Here is a tiny trained network, its code and every weight. The questions are about switching its units off for an input and a class, where a switched-off unit gives its printed mean instead of its output.

import numpy as np


def w(rows, s, z=0):
    codes = np.array(rows[::2]) - 128.0
    scale = np.full(codes.shape[1], s)
    scale[-1] = z or s
    return codes * scale


def f(y):
    return y / 2 * (1 + np.tanh(0.7978845608 * (y + 0.044715 * y**3)))


def log_softmax(a):
    a = a - a.max(-1, keepdims=True)
    return a - np.log(np.exp(a).sum(-1, keepdims=True))


def net(x, mask):
    res = np.array(x, float).reshape(1, 3) / 4 @ E
    y = f(res @ A[0][:, :-1].T + A[0][:, -1])
    res = res + np.where(mask, y, B[0][:, -1]) @ B[0][:, :-1]
    return log_softmax(res[-1] @ U[:, :-1].T + U[:, -1])


A, B = {}, {}
E = w([
[79,172,192,67,76,105,103,85,104],'x0',
[108,147,104,215,108,178,79,83,181],'x1',
[141,204,162,68,249,189,73,99,141],'x2',
],0.013)
A[0] = w([
[112,97,98,197,108,116,185,173,111,114],'neuron 0',
[176,141,69,135,181,151,109,170,140,101],'neuron 1',
[234,157,91,165,151,132,169,184,189,114],'neuron 2',
[49,78,108,145,141,145,108,86,205,92],'neuron 3',
[103,125,103,136,115,179,69,91,176,107],'neuron 4',
[162,254,183,120,196,177,84,75,117,173],'neuron 5',
[121,135,128,177,81,46,160,148,144,101],'neuron 6',
[94,127,88,167,139,105,89,109,148,253],'neuron 7',
[90,184,160,58,54,110,66,66,123,115],'neuron 8',
[93,129,151,85,157,81,211,178,57,94],'neuron 9',
[61,128,100,156,77,160,27,72,171,105],'neuron 10',
[183,85,116,155,138,174,161,134,143,102],'neuron 11',
[51,113,138,151,132,170,150,109,171,124],'neuron 12',
[163,154,94,218,133,115,110,100,132,137],'neuron 13',
[45,184,193,110,71,134,131,61,102,105],'neuron 14',
[182,156,157,57,166,107,162,160,125,107],'neuron 15',
[72,162,133,163,32,68,150,149,136,122],'neuron 16',
[66,137,118,162,109,138,57,98,200,92],'neuron 17',
],0.0097,0.014)
B[0] = w([
[171,197,112,189,140,125,40,134,143,173],'neuron 0',
[190,174,178,211,111,203,146,187,185,157],'neuron 1',
[218,118,162,108,92,200,205,220,175,168],'neuron 2',
[106,94,142,127,243,100,109,190,169,146],'neuron 3',
[46,36,118,132,254,146,103,139,77,159],'neuron 4',
[176,123,99,201,105,104,60,3,134,250],'neuron 5',
[97,160,145,202,237,102,77,91,111,166],'neuron 6',
[130,96,57,37,41,123,169,52,91,215],'neuron 7',
[198,168,157,101,79,164,136,208,251,193],'neuron 8',
[54,63,44,73,177,57,93,196,137,166],'neuron 9',
[88,51,84,62,153,90,90,172,140,178],'neuron 10',
[168,153,190,136,180,139,182,205,227,149],'neuron 11',
[115,109,129,119,208,103,161,126,118,145],'neuron 12',
[134,98,91,106,151,132,187,133,153,168],'neuron 13',
[190,168,185,105,106,217,197,245,253,184],'neuron 14',
[125,39,85,116,200,95,75,101,102,168],'neuron 15',
[193,173,156,215,156,110,47,70,109,182],'neuron 16',
[110,49,116,116,213,119,112,157,161,162],'neuron 17',
],0.0083,0.02)
U = w([
[175,168,178,116,129,198,156,207,200,131],'0',
[138,179,151,228,189,112,2,53,106,64],'1',
[29,1,112,42,224,75,99,162,116,96],'2',
[133,107,91,53,23,103,182,29,58,254],'3',
[3,154,189,124,178,161,170,139,95,82],'4',
],0.0087,0.0084)

Each question gives the input, the list of numbers given to net, and the class t.
The units are the neurons (one row each of A and B). Each row of codes is followed by its name. A weight is (code - 128) times the scale printed after its matrix; where a second scale follows, it is the last column's (A, B and U).
mask holds one flag per neuron, in row order. A switched-off neuron (its flag False) gives its mean, the last column of its row in B, instead of its output. The means were averaged over made-up inputs and are rounded, as every weight is.
A unit's drop is (log p(t) with every unit on - log p(t) with that unit switched off) / (log p(t) with every unit on - log p(t) with every unit switched off).
The circuit of an input: a set's keep is (log p(t) with only the set's units on - log p(t) with every unit switched off) / (log p(t) with every unit on - log p(t) with every unit switched off). Starting from the 12 units with the biggest drops (on a tie, the unit counted first), units are removed one at a time, each time the one whose removal leaves the highest keep (on an exact tie, the one counted first), for as long as the keep stays at least 0.8.
units of the circuit, in order: the units of the circuit, biggest drop first
top k neurons: the k neurons with the biggest drops, biggest first
drop of u: that unit's drop, to one decimal
input [8,8,-8], class 0: units of the circuit, in order : (neuron 14)
input [-7,-2,-8], class 1: top 2 neurons : (neuron 6; neuron 0)
input [-3,-3,-3], class 3: units of the circuit, in order : (neuron 14; neuron 4)
input [-6,-3,-8], class 1: top 3 neurons : (neuron 6; neuron 0; neuron 14)
input [2,6,5], class 2: units of the circuit, in order : (neuron 10; neuron 4)
input [-3,1,-2], class 3: top 4 neurons : (neuron 14; neuron 8; neuron 7; neuron 1)
input [-3,-2,0], class 3: top 2 neurons : (neuron 14; neuron 8)
input [-4,-8,8], class 1: top 3 neurons : (neuron 5; neuron 1; neuron 10)
input [0,-7,-8], class 1: top 2 neurons : (neuron 16; neuron 0)
input [7,1,-8], class 1: top 3 neurons : (neuron 16; neuron 6; neuron 2)
input [7,5,-3], class 0: top 2 neurons : (neuron 14; neuron 8)
input [5,7,-5], class 2: top 2 neurons : (neuron 10; neuron 5)
input [-5,8,6], class 2: top 2 neurons : (neuron 4; neuron 10)
input [-1,-5,7], class 1: units of the circuit, in order : (neuron 5)
input [-3,-6,-7], class 1: top 2 neurons : (neuron 0; neuron 16)
input [-2,-2,-5], class 1: top 2 neurons : (neuron 0; neuron 6)
input [1,3,-3], class 3: top 2 neurons : (neuron 5; neuron 7)
input [-7,-3,-8], class 1: top 2 neurons : (neuron 6; neuron 0)
input [7,3,6], class 0: drop of neuron 14 : 2.2
input [5,7,0], class 2: units of the circuit, in order : (neuron 10)
input [-1,0,3], class 3: drop of neuron 6 : 0.2
input [-3,-1,-2], class 3: drop of neuron 14 : 0.8
input [0,2,-2], class 3: drop of neuron 0 : 0.0
